Below are the code and all the weights of a small trained network. Each question names an input and a class and asks about switching units off, where a switched-off unit gives its printed mean instead of its output.

import numpy as np


def w(rows, s, z=0):
    codes = np.array(rows[::2]) - 128.0
    scale = np.full(codes.shape[1], s)
    scale[-1] = z or s
    return codes * scale


def norm(h):
    return h / np.sqrt((h * h).mean(-1, keepdims=True) + 1e-5)


def f(y):
    return y / 2 * (1 + np.tanh(0.7978845608 * (y + 0.044715 * y**3)))


def log_softmax(a):
    a = a - a.max(-1, keepdims=True)
    return a - np.log(np.exp(a).sum(-1, keepdims=True))


def net(x, mask):
    res = np.array(x, float).reshape(1, 4) / 4 @ E
    u = 0
    for l in range(4):
        y = f(norm(res) @ A[l][:, :-1].T + A[l][:, -1])
        res = res + np.where(mask[u : u + 10], y, B[l][:, -1]) @ B[l][:, :-1]
        u += 10
    return log_softmax(norm(res)[-1] @ U[:, :-1].T + U[:, -1])


A, B = {}, {}
E = w([
[7,135,148,162,158,140,147,15],'x0',
[143,197,201,225,171,66,171,170],'x1',
[91,125,70,162,119,27,23,135],'x2',
[150,29,218,205,134,193,37,123],'x3',
],0.0012)
A[0] = w([
[106,198,74,58,126,71,185,145,162],'L0N1',
[121,124,72,156,146,73,73,128,113],'L0N2',
[118,125,55,160,154,81,63,133,78],'L0N3',
[124,131,127,122,144,133,122,135,130],'L0N4',
[134,46,196,165,166,162,54,146,130],'L0N5',
[113,58,71,52,5,169,100,88,49],'L0N6',
[172,119,139,116,160,211,204,127,47],'L0N7',
[199,144,118,122,45,126,108,203,81],'L0N8',
[133,134,130,133,109,127,128,120,128],'L0N9',
[196,146,118,112,69,138,116,184,8],'L0N10',
],0.0025,0.0015)
B[0] = w([
[212,70,124,242,44,189,104,72,241],'L0N1',
[138,156,253,48,55,167,159,131,151],'L0N2',
[122,144,240,54,57,152,159,134,134],'L0N3',
[132,126,129,129,120,126,130,124,130],'L0N4',
[189,172,48,171,31,132,182,71,255],'L0N5',
[112,231,114,119,243,207,76,178,201],'L0N6',
[61,142,201,52,16,39,39,143,141],'L0N7',
[158,43,152,107,225,71,166,71,188],'L0N8',
[128,127,128,127,135,128,127,129,128],'L0N9',
[101,10,130,111,224,35,172,78,116],'L0N10',
],0.0017,0.00097)
A[1] = w([
[127,105,116,113,117,128,118,117,63],'L1N1',
[84,129,55,166,134,7,5,136,26],'L1N2',
[141,137,134,121,83,132,131,130,138],'L1N3',
[104,201,45,63,146,63,205,136,19],'L1N4',
[124,124,131,130,148,124,127,123,103],'L1N5',
[88,132,132,150,143,128,120,102,102],'L1N6',
[116,136,162,150,181,100,147,131,50],'L1N7',
[52,192,119,175,83,183,118,97,106],'L1N8',
[154,128,164,100,189,219,245,120,95],'L1N9',
[103,179,83,65,167,81,180,144,10],'L1N10',
],0.0028,0.0014)
B[1] = w([
[102,144,135,137,138,147,138,145,73],'L1N1',
[119,148,254,34,44,193,211,138,160],'L1N2',
[134,134,133,127,135,99,122,103,177],'L1N3',
[164,86,118,229,46,205,159,77,134],'L1N4',
[117,126,123,127,126,152,129,144,87],'L1N5',
[161,89,135,102,143,137,155,159,98],'L1N6',
[113,133,101,115,139,181,99,163,41],'L1N7',
[198,84,126,103,148,78,139,153,253],'L1N8',
[81,156,179,79,29,45,46,157,247],'L1N9',
[127,91,132,189,84,181,121,109,42],'L1N10',
],0.0026,0.00061)
A[2] = w([
[126,122,131,126,129,123,133,126,125],'L2N1',
[128,77,187,154,173,153,61,142,78],'L2N2',
[126,127,125,130,123,127,123,130,130],'L2N3',
[3,133,134,162,152,133,147,55,70],'L2N4',
[159,116,172,179,114,80,170,138,107],'L2N5',
[135,135,144,108,111,151,128,128,117],'L2N6',
[131,136,123,120,135,120,123,126,141],'L2N7',
[127,128,140,122,111,148,129,131,99],'L2N8',
[92,130,159,126,88,142,124,127,6],'L2N9',
[118,133,121,120,129,135,132,142,94],'L2N10',
],0.0036,0.0018)
B[2] = w([
[137,137,129,124,128,132,121,127,125],'L2N1',
[141,148,82,151,70,139,201,98,188],'L2N2',
[125,125,130,129,129,129,135,127,131],'L2N3',
[253,74,158,66,164,98,177,164,150],'L2N4',
[102,119,89,82,140,179,109,119,245],'L2N5',
[112,128,139,139,119,111,132,135,140],'L2N6',
[127,125,130,131,133,118,126,119,140],'L2N7',
[119,128,133,134,117,126,134,147,115],'L2N8',
[152,131,144,113,100,156,134,187,60],'L2N9',
[127,122,131,137,125,142,123,144,92],'L2N10',
],0.0035,0.0011)
A[3] = w([
[201,55,111,104,161,77,137,211,51],'L3N1',
[152,35,177,208,108,199,75,122,51],'L3N2',
[147,96,143,170,80,156,114,107,124],'L3N3',
[85,128,82,153,191,40,81,79,63],'L3N4',
[119,191,173,206,167,85,173,182,71],'L3N5',
[124,151,92,139,76,135,195,105,109],'L3N6',
[197,112,79,121,101,96,85,239,78],'L3N7',
[117,190,177,212,173,85,172,183,41],'L3N8',
[109,140,251,61,19,144,140,159,8],'L3N9',
[99,72,47,38,117,205,112,128,50],'L3N10',
],0.0031,0.0013)
B[3] = w([
[150,102,181,79,213,130,189,44,199],'L3N1',
[150,200,20,137,55,80,214,119,177],'L3N2',
[133,153,98,134,105,97,182,146,184],'L3N3',
[123,209,176,106,129,93,132,173,101],'L3N4',
[86,62,107,97,114,230,38,113,155],'L3N5',
[189,99,124,215,92,84,133,126,167],'L3N6',
[101,90,190,115,170,125,208,36,238],'L3N7',
[92,77,106,90,119,224,53,118,147],'L3N8',
[45,75,171,102,61,5,101,140,206],'L3N9',
[85,106,193,206,153,200,79,156,246],'L3N10',
],0.0026,0.0011)
U = w([
[193,151,36,214,57,125,193,96,176],'0',
[197,72,177,61,244,115,195,73,171],'1',
[72,111,119,129,154,254,24,137,169],'2',
[63,105,193,80,48,35,113,149,155],'3',
[112,254,124,136,203,66,97,173,97],'4',
[105,152,109,127,175,110,155,171,13],'5',
[95,153,102,123,170,113,163,175,2],'6',
],0.0086,0.0058)

Each question gives the input, the list of numbers given to net, and the class t.
The units are the neurons (one row each of A and B). Each row of codes is followed by its name. A weight is (code - 128) times the scale printed after its matrix; where a second scale follows, it is the last column's (A, B and U).
mask holds one flag per neuron, layer by layer. A switched-off neuron (its flag False) gives its mean, the last column of its row in B, instead of its output. The means were averaged over made-up inputs and are rounded, as every weight is.
A unit's drop is (log p(t) with every unit on - log p(t) with that unit switched off) / (log p(t) with every unit on - log p(t) with every unit switched off).
The circuit of an input: a set's keep is (log p(t) with only the set's units on - log p(t) with every unit switched off) / (log p(t) with every unit on - log p(t) with every unit switched off). Starting from the 12 units with the biggest drops (on a tie, the unit counted first), units are removed one at a time, each time the one whose removal leaves the highest keep (on an exact tie, the one counted first), for as long as the keep stays at least 0.8.
circuit, biggest first: the units of the circuit, biggest drop first
most important unit: the unit with the biggest drop
top k neurons in layer l: the k neurons of layer l with the biggest drops, biggest first
drop of u: that unit's drop, to one decimal
input [5,7,-7,-1], class 2: most important unit -> L3N5
input [1,-5,5,-3], class 2: circuit, biggest first -> [L0N6; L3N10]
input [-6,8,2,-3], class 2: circuit, biggest first -> [L3N5; L2N4; L3N8]
input [5,-7,-1,-3], class 2: circuit, biggest first -> [L3N10; L0N6]
input [-2,6,-7,2], class 3: top 2 neurons in layer 0 -> [L0N7; L0N6]
input [5,7,7,7], class 0: circuit, biggest first -> [L3N2; L2N2]
input [6,7,0,6], class 2: top 2 neurons in layer 3 -> [L3N5; L3N8]
input [3,-3,4,3], class 3: circuit, biggest first -> [L1N2; L3N9]
input [-6,8,3,1], class 2: circuit, biggest first -> [L3N5; L3N8]
input [1,7,-4,7], class 0: top 2 neurons in layer 3 -> [L3N2; L3N10]
input [-2,6,-7,-6], class 3: circuit, biggest first -> [L1N9; L3N9]
input [-5,5,5,-2], class 1: circuit, biggest first -> [L3N7; L3N1]
input [8,-5,7,-4], class 1: circuit, biggest first -> [L2N4; L1N9]
input [-4,-7,-1,-1], class 2: circuit, biggest first -> [L3N10]
input [-3,-1,3,-2], class 4: top 4 neurons in layer 0 -> [L0N7; L0N2; L0N1; L0N3]
input [-5,6,0,5], class 2: circuit, biggest first -> [L3N5; L3N8]
input [6,2,3,-6], class 0: top 2 neurons in layer 3 -> [L3N7; L3N6]
input [7,-7,-2,-1], class 1: top 2 neurons in layer 3 -> [L3N5; L3N8]
input [7,7,6,-7], class 0: top 3 neurons in layer 3 -> [L3N6; L3N10; L3N7]
input [1,6,-8,-1], class 3: circuit, biggest first -> [L1N9]
input [-2,7,-1,7], class 0: top 2 neurons in layer 3 -> [L3N2; L3N10]
input [3,2,5,-4], class 3: top 2 neurons in layer 3 -> [L3N9; L3N2]
input [-6,7,-8,-1], class 3: top 2 neurons in layer 1 -> [L1N9; L1N8]
input [-8,-5,8,-2], class 1: top 2 neurons in layer 0 -> [L0N7; L0N8]
input [2,-1,1,3], class 4: top 2 neurons in layer 0 -> [L0N5; L0N1]
input [0,-2,0,-2], class 4: top 2 neurons in layer 2 -> [L2N4; L2N5]
input [-2,2,6,-3], class 3: circuit, biggest first -> [L1N2]
input [-3,8,3,-7], class 2: top 3 neurons in layer 3 -> [L3N5; L3N8; L3N2]
input [-4,7,7,-8], class 0: top 2 neurons in layer 1 -> [L1N4; L1N9]
input [8,0,5,1], class 1: drop of L2N4 -> 1.5
